Each row is followed by its band, which names the range that a hidden value of the row falls in. A new part has a new value, new ranges and new names.
[-351  -95  111 -137   76 -219 -156  -81  168  -70   -9  123  -10  227
  148 -271  246  -26 -134  -84   90  234    4 -184 -136   84  -54 -138
  232   55  165    8  -66 -161   75 -149  -49 -117 -188  216  -95  -67
  -12  -82] => X
[-189  -71    4 -180    0   11 -108  -34  113  -71  -86   24  -71  -13
  143 -176  130  -74  -11   60   46  212  -54   70   28  158  -37  -95
  130   22  -17   61  104 -144   57  -44   57  -64  -25  -64 -177  -62
  -58   62] => E
[  83   87 -238    2 -186  135  127   -7 -106 -167  -65 -153   44 -177
 -211  256  -84  -68   81  -33   17  121  125  302  190   99  -67  246
  -14  -96  128  -39   84  -23 -251 -102   70  138 -143 -248   -1 -104
   -1   90] => J
[ 174  -36 -215   67 -213  260   73  111  493    6  235   42  170  -50
  -98  160   77  -18   91   77   70   31 -268  272 -291 -253 -430  -59
  140 -210   76 -133  170  216  -32  227  570  -63   24  -82  -93 -212
 -163   32] => B
[  20  -25   66   35  -33  -92  -57   56  -41  -24  112  -73   18   88
   14 -232   53 -115   36   -8  -30   56   96  -29   59   97   84  -40
 -135  155   30   12  -34   64  133   57   63    6   64  -23   16  148
  -67   45] => G
[ 179  -17   13  -71  136 -143   33   40 -186  -98 -178   -2   63  -46
  236  -26 -131 -165   78 -129 -270  -31  301 -142  207  190   73  174
 -185   94  170  114 -124   60   77   50 -195  245  -22 -116   19   74
 -150  -28] => G
[  48 -113   91  -74  -35  100 -104   79  103  102    3  -68   31  -20
   -3  -89   54  -77  161  148 -109   67 -100  184   17  148   10  -66
  -14   66 -105  -38  151   58   49  184   55   24  154 -185 -129   -2
  -21   99] => G
[ -92 -126   84  -29   18 -134  -92   19  117   17  176  -51   50  168
   54 -245  197  -45   -9    7  -11   70  -32  -99 -176    0  -43 -122
   68  123  102  -18    7   34   94   30   82 -176  -10  145  -73   73
  -14  -13] => B
[-136  -13   54 -100  -87 -150   59    3  -66   25   86  -82  117   31
  -27 -164   77 -153   65  -23   48  151   70   48  -31  150  -55 -109
 -118  -52   -4  145  -77   10  -24   49  175  -66 -211   38 -195   52
  -86  121] => G
[-110  -48   77 -175  -19   17 -222  -73  178   13  -62   14 -185   45
  113  -41  207 -171   74  -42   23  261  -78  -23  -32  242 -162   48
  226  -46  -32   42  155  -46  101  207   34   26  -54   90   22  -75
  -78   -9] => E
[ 364   43  249   82  237  148 -406  181  -56   83  -64  152 -102  159
  269 -158 -173   52  -35  -93 -243 -297  -51 -285    1 -115  152  -92
   51  464   67  -92   21  339  497   10 -532  349  542  -65  300  109
   13 -146] => B
[ 254 -305 -101   99  154 -132   81   45   65  -23  250 -261  115  -21
   91 -107  160 -104  156  111 -362  -16  159  -52 -101  -15    1  160
 -125  170  201  -30   41   98   34  307   51 -255   80   -2  -26  184
 -106   17] => B
[   9   84 -227   89 -249  286  120   25  177 -133  207  -16   88  -77
 -339   53   64  -94   40   95  116  219   12  274   52  -31  -75   26
  -25 -102  -37  -99  107   74 -183  103  371   14  -70 -129   -6 -130
  -38  126] => E
[-163 -159  151 -112  -20 -176 -173  -11  163  101  -21  -50   19  149
   79  -70  180  -21   72  -21  -12  150 -100   39 -166  135 -135  -33
  200   14  120  -74   42  -66   24   23  -48  -87  -86   58  -93  -64
   39  -28] => T
[-166  -63  111  -52 -126 -175 -125  -44   13   87   75 -164   -6  133
 -110  -11  178  -68   84  -74   81  198  -35   84 -127  161 -125   32
  138  -17   99  -42   21  -37  -54   19  -14  -91 -192  107  -11   -8
   74   25] => T
[  39  191 -162  168 -115  371 -102   32   83  -28   94   97   30  -86
 -285  174 -103   99  -76   -9  181  143 -136  308  -86 -248 -143  -99
  162  -24   20  -88   28  130   23 -109 -103  144  -11 -170   96 -250
   33  107] => X
[ 377 -229 -111  152  244    8   35  102  279 -263   90   99   19   71
  261 -263  112 -206   63   83 -479  -40  344 -315  249   72  221  274
 -231  285  184 -153   27  118  211  397  134  124  367  -97  227  186
 -279 -169] => L
[ 113  135   -6  203   -2  235 -207   49  -32   28   86   62  -14   23
 -193   74 -103   69  -45  -54   25   76  -17  109  -37 -161   12  -34
   93  159   54 -115  -36  180  139  -37 -361  194   97  -99  239 -112
   84   38] => X
[ 271 -118  -16   34  142  -34   62  149  203 -150  -22  167  153   73
  272 -205  -33 -142   48   11 -327 -119  210 -210  151   36   93   73
 -220  152  157  -63  -58  150  171  196  162  208  236 -133   25   82
 -255 -118] => L
[  76   85    7  -20  244  107 -193    9 -135 -132  -59  141  -94   25
  197 -167  -65    5 -166 -106  -83  -40   88 -250   36  -89   98  -87
   86  270  106  106  -41   94  275 -165 -391  152  137   28  107   25
  -54  -51] => T
[ -16  202    6   49  250   81 -115  -38 -135 -151   75  289   13  121
   52 -169  -44  -39 -258 -230  -12   52  209 -419  -55 -183   61 -141
   60  182  146  154 -234  183  215 -128 -395  198 -107  260  188  -49
  -69  -82] => X
[-106  -53   58  -81  -43 -110  -38    6   86  -58   56    6   43  137
   42 -174  139 -107    4  -41   -5  113   66  -99  -18  118  -14  -24
   30   57   98  -19   -7    0    2   10  109  -22  -69   91  -44   19
  -27  -30] => N
[-153  -75  120 -143 -134 -175  -44   -6   -9   97   10 -160   27   40
  -17 -109  133 -161  151    4   53  187  -28  156  -14  276  -93  -42
  -37  -76  -43   87   35  -55  -14  110  181  -62 -156  -22 -186   52
  -63  118] => L
[-123  -47  -15  -99  -14   69 -184  -41  191  -69  -21   38 -162    2
  129 -158  163  -99  -11   38   74  246  -84   54    7  122  -85  -52
  165   29  -34   28  134  -94  160   71   86  -43   36  -29  -33  -52
  -99   41] => E
[-199  -94   25 -177    6   20 -151  -25  283 -145 -135  148 -113   78
  201 -240  188  -98  -39   58   24  227  -32  -26  111  210    9  -44
  161   47    4  -44  134 -176   95   -9  146   25   68  -59  -93  -79
  -97  -42] => G
[  42 -244 -220   12 -122 -365  134   46  227 -245  -85 -203   79   19
  247   -6  101  -16   53  -42  -38   -3   74  184   63   74 -182  275
    0  -28  456 -165   45 -232  -46 -197  433 -137  -35 -232 -119   75
 -196 -100] => T
[ -80 -107   78 -106  -25  -88 -133   41   92  -21  -54  -37  -21   77
  161 -187   86  -26   19   30   -6   54  -61   41    2  115   -6  -70
   77  121   73  -41   78  -67  103  -84   38  -40   94  -83 -112   29
  -16    1] => N
[  91 -155 -169  -45 -116 -261  161   54  -22 -152  -71 -269   77 -110
  185  -29   -4 -102  126    4  -69   -2  115  226  137  155  -94  187
 -165  -21  243   22   33 -135  -36  -86  337  -92  -40 -274 -194  139
 -191   59] => E
[-157 -166   54  -25  -29 -162  -35  -31   71   84  145 -137  103   73
  -52 -104  181  -55   88   45  -39  230   25   87 -166   87  -74  -42
   55   13   90  -17  -37  -45  -62  100  -28 -219 -188   67 -127  -27
   53   83] => B
[ 254  141   40  -66  141   79 -120   31 -299  -24  -52  -26  -82  -55
  130   15 -135 -133   15 -179 -138 -117  117 -205   63   41    0   50
  -44  155   48  205   -9  242  206   42 -293  248   71   37  130  106
 -100   -3] => N
[-143  100  106  111 -177  -15  -81   63  153   19  247  131   99  220
 -155 -269   87  -91  -51  -46  183  184   13  -24  -78  -29   -8 -221
  -71   52  -28  -61 -138  133  125   64  199   37  -52  107   62  -10
  -31   46] => G
[-120   25  -56  131  -56   34  -54  -16   30  -14  190    8   68   21
 -130 -119   40  -11  -46   14   80  273   77  112  -86  -84  -12 -115
    7   67   50  -18 -129   18   45   -1 -120  -95 -132   -4   24  -89
   44  127] => J
[ -60 -149   71 -204   42    2 -147    6  271  -58 -110   62 -110   61
  232 -196  205 -158   70   67  -82  130  -72  -45   68  253  -45    2
  113   27  -32    0  197  -80  129  172  213   32  125  -42 -104    5
 -166  -45] => L
[  -6    6 -144 -163 -115  143   64   14  163 -121 -157   40   85  -85
  -25  202    0  -32   51  -13    2   73  -54  192   34   73 -194  103
  169 -163  128  -60  151  -31 -215  -90  180  137 -107 -165 -147 -227
  -43  -14] => B
[ 158  195   21   45    3  326  -68   77 -198  -28  152   15  -22  -29
 -222 -140  -65 -125   -3   29   -8  -25   45  -19  138    5  172 -127
 -159  174 -200  108   72  268  123   94  -34  211  179  -56   81  110
  -52  122] => L
[ 139  300  -55  -34   24  715 -199  -14  -77   62  221  102 -124 -128
 -382  141   -4  -52  -43   28   97   72 -221   21 -150 -186  -93 -204
  242   30 -303  144  254  392   44  183 -193  177   84  124  123 -175
   64  143] => B
[  97  -80 -157 -184  -60  239   79   52  208  -64 -127   -5   67 -208
   60  112    4  -92  144  148 -100   63 -111  280   65  106 -165   33
   52 -145  -40   23  241   -1 -114  125  296   68   48 -290 -263 -157
 -149   93] => G
[  -3  -44  -39 -101  -17 -134  151   20 -147 -170  -95  -78  147   10
    3  -49  -21 -117   51  -42 -163   26  289  -41  219  215  139  159
 -143   67  183   -5  -52  -48 -204 -116   -5  106 -115 -101  -93   43
   -2  -13] => N
[ 104  261 -124  -70 -191  423   -5   31 -126   27   35  -42   -2 -220
 -279  226 -135  -78   67   -7  165   70 -153  315    1  -30 -186  -86
   45 -146 -177  146  160  211  -73   28   96  192  -63 -156  -72 -150
  -34  209] => E
[-136  -80   96 -178    2 -220  -16   -3   34   -7  -65    5   65   69
  195 -178   90 -147   50  -60  -32  125   68  -64  -14  201  -78  -58
  -24  -26   77  118  -62  -53   49   32  100  -12 -152   41 -182   17
 -120   18] => G
[ -68  -15   82    9   17 -138 -102   -3    8   23   -9   21   76  127
   -8    3   35  -11   -5 -132  -16   98   55  -30  -93   27  -77   12
   95   35  197  -42 -109   26   24  -62 -187   76 -146   55   40  -69
   16  -44] => X
[ 191  -25  160  -95  137  -53 -160  132    9  -38 -196  144   28  121
  334 -126 -116  -44    7 -110 -229 -199   72 -242   94   73   73    8
  -10  233  161  -41  -21  145  228  -53 -203  300  257  -85   59   45
  -72 -153] => N
[-112  -64  146  -46 -113 -156 -102   69   86  119   44  -47   65   87
   74 -215   64  -82   86   18   79  116  -91  147  -74  119  -87 -182
  -64    6  -30   38  -35    4  161   59  173  -45  -15  -76 -165   47
  -93  104] => L
[  28 -219  114  -64   72 -290  -38    2    5   92   59 -167   72   69
  173 -115  132 -157  169  -24 -229  104  133  -82  -91  192  -59   86
  -61   65  141   47  -61   24   57  249  -66 -123  -99   73  -63  101
  -61   13] => N
[ 153  -57   95   46   19  -54 -204   67  184   23    9   48  -82  103
  200 -112   54 -140   87  -68 -107   59   12  -80    8   98  -79   65
   -2  104   67  -53   14  118  300  259   26  141  168  -27  170   54
 -165  -62] => G
[ 217  -72  -24  110   74 -150 -114   74  -33 -150 -253   -4  -11   32
  232   68 -162   11   36 -127 -252  -36  256   -3  252  106  110  321
  -33  226  358 -205  -90  -44  117 -136 -371  288  163 -293  236    3
  -15 -136] => B
[ 218  159  124  -77  175  192 -148   49 -176  135  -73  148    7  -91
  107   41 -181 -163   78 -122 -168   -1   53 -121  -13   42  -69  -95
  -69   22 -122  260  -83  317  250  269 -342  342   12   -2   54  -55
 -152   80] => L
[ 149  129 -202  120 -329  163  227   92  -19  -72  199 -158  187 -109
 -384  145  -68 -129  135   21   95   61   61  349   93    1 -101   88
 -218 -145    3  -41   40  169 -214   87  449   98 -106 -207  -33  -11
  -85  161] => G

Next part:
[  37 -147 -330    8  -98  193 -173 -187   86 -367  184   59   24  136
  -47  199  -25  -36  -76  -17  146  108  207   87 -371   76 -253 -200
 -611  -52 -274  -19 -195   91   46   -8  144  188   52 -171   17   80
 -136  277] => C
[  70   -9  -71  -63  -18  -10 -134 -118  125 -134   -1  -67   88   50
 -135   17   65  -19  -41  -39 -121  120  -19  146 -209   51 -138   72
  -65 -191  -45   60    8   45  -71   64  -83  233 -153 -106  -45  -17
  -55  168] => M
[ -81 -169 -136  -54  -61    9 -214  -88  230 -159  115  -71 -369 -330
 -308   33  -69   75  129  296  310    5  534 -253   75  230  255  380
 -275   76   83  161 -353 -396 -272  120  320 -160   76   57  163  111
  -27  231] => D
[-152 -101 -105   21  109  -87  -40  104   -6 -108   68  -36 -230 -370
  -96  123  -73  -85  -75  105  285 -138  173 -131  121   81  154   99
  -38  104  117   40 -288 -208  -55   63  139 -248  -41   86  227   13
 -187   77] => D
[ 130   41  225   26  136 -110  -36   50 -101  260  -35 -342  246 -280
  176  -86  -21   64 -138   71   30  110 -323  114  186  -43  -45  318
  359   82  221 -136  122 -133   67  155 -289  -22 -249  120 -267 -301
    7 -150] => M
[ -64  -23  -69   53  -31  -71  -57   61   32  -63    3 -107  -19    9
  -47   60   42  -68  -57  -98 -107   50 -198  127  -49  -11  -58  -21
   96   -2 -110    1   88   10   79   90   43  -35  -35  -29   72  -43
  -20  110] => R
[   7   19 -239  -33   95   85   14  -43  -39  -43   -3  -29   34   27
   82   45  -88  -57 -152   -3   23   26 -137   43  -49  -87 -179  -96
    7  -79   72 -135 -181  -42   15   13 -116   43 -112  -82    2 -102
 -110  102] => D
[ 311   41  258  -99 -143 -151 -395  -97  155 -424  232 -106   39  -47
  -59 -270   92  197  178    5  -83  115  -24  122 -121  246  392  331
  -91  -24 -237  274  374   99 -296  -29 -107  -71 -221  -89  -31  127
   70 -313] => V
[-108 -159 -115 -117  -25  110 -211   -7  195  -94  108    1 -491 -332
 -185  -19 -133  106  182  315  192   13  431 -259   82   26  216  258
 -231  124  155   73 -290 -489 -264  112  262 -255  104   11   99  125
   89  193] => R
[  53  200  130  -28  208 -206   23  134 -165  281 -164 -318  101 -114
  189 -259  -94   32  -44   34 -186  102 -573  114  358 -172  146  330
  730   65  224 -174  176 -176   -4   87 -372 -214 -238   58 -150 -290
   45 -187] => P
[ -73   44   13  106  146  -79   68  286 -123   17 -114  151 -271   36
  190 -106  -62 -193   71  135  -67   43 -248 -184  323  -98  205  171
  141  298 -182  -67  -24 -189  298   -8   57 -447  224   74 -252  105
  -15   41] => V
[  26  121  -16   32   77   -2  -42   96  -53 -226  -42  215 -232  -72
  142  -78   40  153   76  -93 -199   60 -165   81  -44 -180  124 -207
   16 -121 -138   61  175  136  -39    2 -116 -276  -92 -177   15  182
   -1 -126] => R
[ -22  -88 -342  -38   -4  216  -53  -46   36 -303  130  148  -64  145
   60  147  -69  -96 -128  -59   41    2   21   17 -268  -70 -252 -316
 -415  -62 -134  -54 -207   78   61  -51   50   87    4 -180   75   91
 -120  193] => D
[  -6  -56  -17   12  -39   12  -51   52  122  -73   41  -80   -8  -40
  -36   24   56  -15  -83  -48  -72   31 -100    9  -48   33  -81   55
  -25  -33  -10   85   33   20   26   91   22   49  -87  -26   23   16
   16   75] => D
[ -41  -91  -85  -17  -64   37  -97   30  128  -67   79 -201   43   33
  -48   26   -3  -25  -80  -45  -77   82 -130   52  -74    7 -137   90
  -63   34  -31   28   22  -10   41   93   37  115  -57  -48   41  -39
   45  161] => K
[  30  -99   19 -106  -45  -13  -84  109  115  -79  130  -47  -12   78
  -41   -9    2 -309 -126    1  -41 -123 -210  -68  -16  102  -35  102
   85   95   34   29  -20 -159   53  -10   42   26  -64   76    5  -51
  -21   19] => P
[ -32  -78  -33   -1   12  -38  -84   44   60 -106   62 -140   92  -60
  -49   87   30  -78 -123  -74  -27   37 -101  111 -120   24 -138   36
  -68   -8  -37   36    6   55   65   71  -25  123 -120  -32   34  -39
  -75  127] => C
[ 173  -70   -5   -2  -86   -3 -119 -208  126  103   49 -257  203  -72
 -121   44   51  -46 -136  113  154   81   22   38  -34  239 -140  293
   62  -74  109  -43  -97 -200  -52  150    5  210 -135  109 -153 -247
  -43   88] => M
[  51  -34  150   29   23  -33   34  209   60  -90   50  150  -98 -102
   80   -1  105 -177 -124  -32  -39 -148 -180 -136   62   73   46    2
   63   32    8  128   54    0  117   13    9 -147  -83   82  -56   97
  -42 -140] => D
[   4  -68   57  -56   -8  -35  -42  165  104 -113   97  -13  -25    0
   -5  -11   37 -213 -123  -50  -78 -109 -209  -63   -2   65  -10   62
   60   56   18   95   32  -31   63    3    3  -11 -100   39   34   27
  -23  -23] => K
[  52  -43  -25  -42 -225   59 -128  -30  329 -144   25  -60  -29  257
 -185  -70  162    5   27 -113 -347  131 -138   36 -175   92 -107  105
  -44 -163 -154  218  207   87  -43  103  101  226  -40 -119    3  114
  180  173] => V
[ -53    3 -259 -148   70  153  -34   63   34 -236   42  192 -184  167
   61   -2  -87 -135  -56  -66 -177  -38 -156   -1 -164 -195 -132 -264
 -110  -94  -10  -37 -113   -3  -23  -80  -72   -4  -61 -196   89  109
  -47  121] => P
[  -6  -26  -79    5  -17    7  -44   29   33  -26   24  -49  -44   -4
    4   40    4  -82  -77  -27  -48   10 -164   49  -30  -16  -78  -33
   86   -9  -10  -47    4  -89   39   67   18  -44  -46   -9   13  -66
  -12   61] => R
[  52  -41  -14  -86  -14   56 -102   26  138 -102   41  -59   56  104
   -6  -50   15  -55  -45  -22 -189  105 -146   44 -128  -28 -151   92
  -83  -36  -37   49   55   18   27   33  -87  175  -92  -93 -122   27
   51  122] => C
[ 147  140  241   52  199 -191   -6   54 -166  274 -136 -287  218 -264
  194 -152   -9   84  -82   75  -33  146 -379  140  259  -68   59  350
  500   39  181 -143  161 -112   61  138 -360 -116 -252  107 -313 -285
  -23 -189] => M
[ -14  -32  -87   27    2  -18  -36   36   37  -63   32 -122   55   10
    5   38    6  -66 -112  -50  -28   41 -166   56  -26   19  -95   40
   19    7  -45   -7   -9   16   75   61  -12   32  -74  -22   18  -55
  -47   89] => D
[-246  -20  -83  163  274  -99   82  318 -228  -47  -81  125 -362 -337
  174   75 -134  -69   23  138  192  -20    6 -160  306 -169  218   34
  -42  316  -82  -79 -219 -162  248   34   93 -558  174   58  -12  125
 -169   89] => D
[  65  123  166   68   71  -62  -11  131  -38 -116  -11   61 -144 -337
  156  -80  115  277  -30 -144 -115  -35 -225   75   57 -113  182 -135
  205 -174   76  144  275  183 -123   92 -178 -294 -298  -81  128   89
   16 -349] => V
[  33  -96   78  -30   15  -65  -67  107   81 -137   66   61   27    4
  -55   66   81 -293 -116  -16  -29  -69  -88  -17  -95  121  -69   76
  -67   36  -75   85  -18  -23  137    2   19   70  -54   58 -101   39
 -116   76] => M
[ 183 -196 -131   86 -308  187 -302 -252  163 -325  304  -92   59   89
  -45  141   64  101   -4   22  218  159  203   89 -323  248 -120  -32
 -598   57 -366   36   50   25   20   83  285   98   94  -64  -54   23
   27   95] => P
[ 127   32   31   57  -35   55   -9  -20   57  106  -21 -108    9  -60
  102  -81   35  107  -58   58  -28   96 -179  -43  117   19  -27  152
  149  -27   67  -24   64  -97   13  131  -48  -68  -85   28 -163  -92
   92  -70] => K
[ 108  135   68   97   99  -75  -22  -29  -95  -26  -19 -135   39 -391
  150  -44   48  353  -89  -80   56   50 -157  150   71  -59  107  -31
  219 -187  139   21  147  135 -163  133 -239 -192 -345  -59   98  -91
  -53 -296] => D
[  61  -50  -46   30   11    6  -35  -28   13    8   46 -138  135  -57
   31   74    9  -81 -167    2   79   29 -123   54  -34   64 -155   64
   11   -3   29  -62  -60  -46   80   80  -42   81 -110   36  -77 -141
  -82   52] => C
[ -17  -91   50   25   -6  -14  -79   65   89  -94   50  -71   42 -126
  -39   98   90  -28 -102  -77  -52   41  -58   87 -135   15 -140   12
 -113  -36  -34   90   65   78   79  108   -2  102 -118  -25  -14   19
  -36   97] => M
[  -2  -53 -101  -14  -38   -3  -71   16   40  -38   55 -113   40   85
  -16   50  -12 -159 -102  -38  -52   23 -206   85  -67   13 -130   -1
   67   34  -53  -73    2  -87   79   49   22   38  -31   -1   -3 -111
  -25  112] => R
[ -21  -66  -98   -6  -50   32  -50   23  106  -64   61 -127   27   25
  -39   47   15  -68 -121  -55  -44   17 -139   27  -60   32 -130   26
  -11  -18   -2   23  -17  -10   36   76   33   83  -80  -26   63  -45
   -6  112] => K
[  77  100  -51   59   89   26   72    6  -13  -82  -94  222 -139 -127
   81    8   86   62  -75  -29  -37  -22  -62  -34    7  -35    7 -146
   71 -230   40   49  -39   60  -34   44  -94 -142 -145  -65  -29   81
  -97  -87] => C
[ -26 -288 -111 -106 -250  160 -280 -181  406 -148  244  -39 -445 -381
 -412  121    6   86   95  302  369  -98  678 -313  -69  328  150  263
 -380  -12  198  218 -350 -515 -393  187  490  -67   57  100  248   98
   77  205] => R
[ -54  -31 -260  -54   63   79   -3   11   22 -187   42   65  -27   74
    4  101  -48 -144 -153  -76  -23  -38  -88   35 -156  -61 -188 -193
 -122  -98  -10  -37 -179   43   27  -26  -37   81  -90 -118  112   17
 -143  159] => D
[  29  -55   27  -18   66  -29   -5  122    8 -118   70   61   38  -52
   51   74   39 -233 -181  -53   11 -111 -165   -9  -60   44  -94  -49
  -10   11    8   26  -43   17  121  -12  -55   10 -122   35  -30   -4
 -138  -19] => C
[-130  -81 -130   -5   42  -26  -88   34   63  -80   33   46 -449 -371
 -162   52  -74   11   71  217  272 -102  306 -224  177   84  283  156
  -18   67  137   61 -305 -384 -187   98  246 -373   45   78  212   68
  -83   91] => P
[  83  -27  -41   87  -51   25  -25  -59   50   61    9 -162   97  -39
   30   31   39   26 -115   24   53   95 -117   23   29   85 -113  123
   43  -12   -6  -41   -5  -55   71  132   12   32  -60   39 -109 -128
    1   45] => D
[ -60    0   81  101  125  -53   78  325  -53  -39  -81  234 -273    0
  171  -70    1 -212   41  103  -86   -1 -186 -224  251  -62  157  125
   26  259 -180   27   -7 -116  313  -12   75 -380  200   73 -259  191
  -12   27] => D
[  47  -41  138    4  -43   54  -10  195  131  -68   46   71  -79   16
   97  -61   99  -66  -64  -61 -203  -15 -248  -86    6  -23  -44   18
    4   30  -36  130  175   44  122   51   -5  -47  -55   -6 -112  117
  110  -65] => K
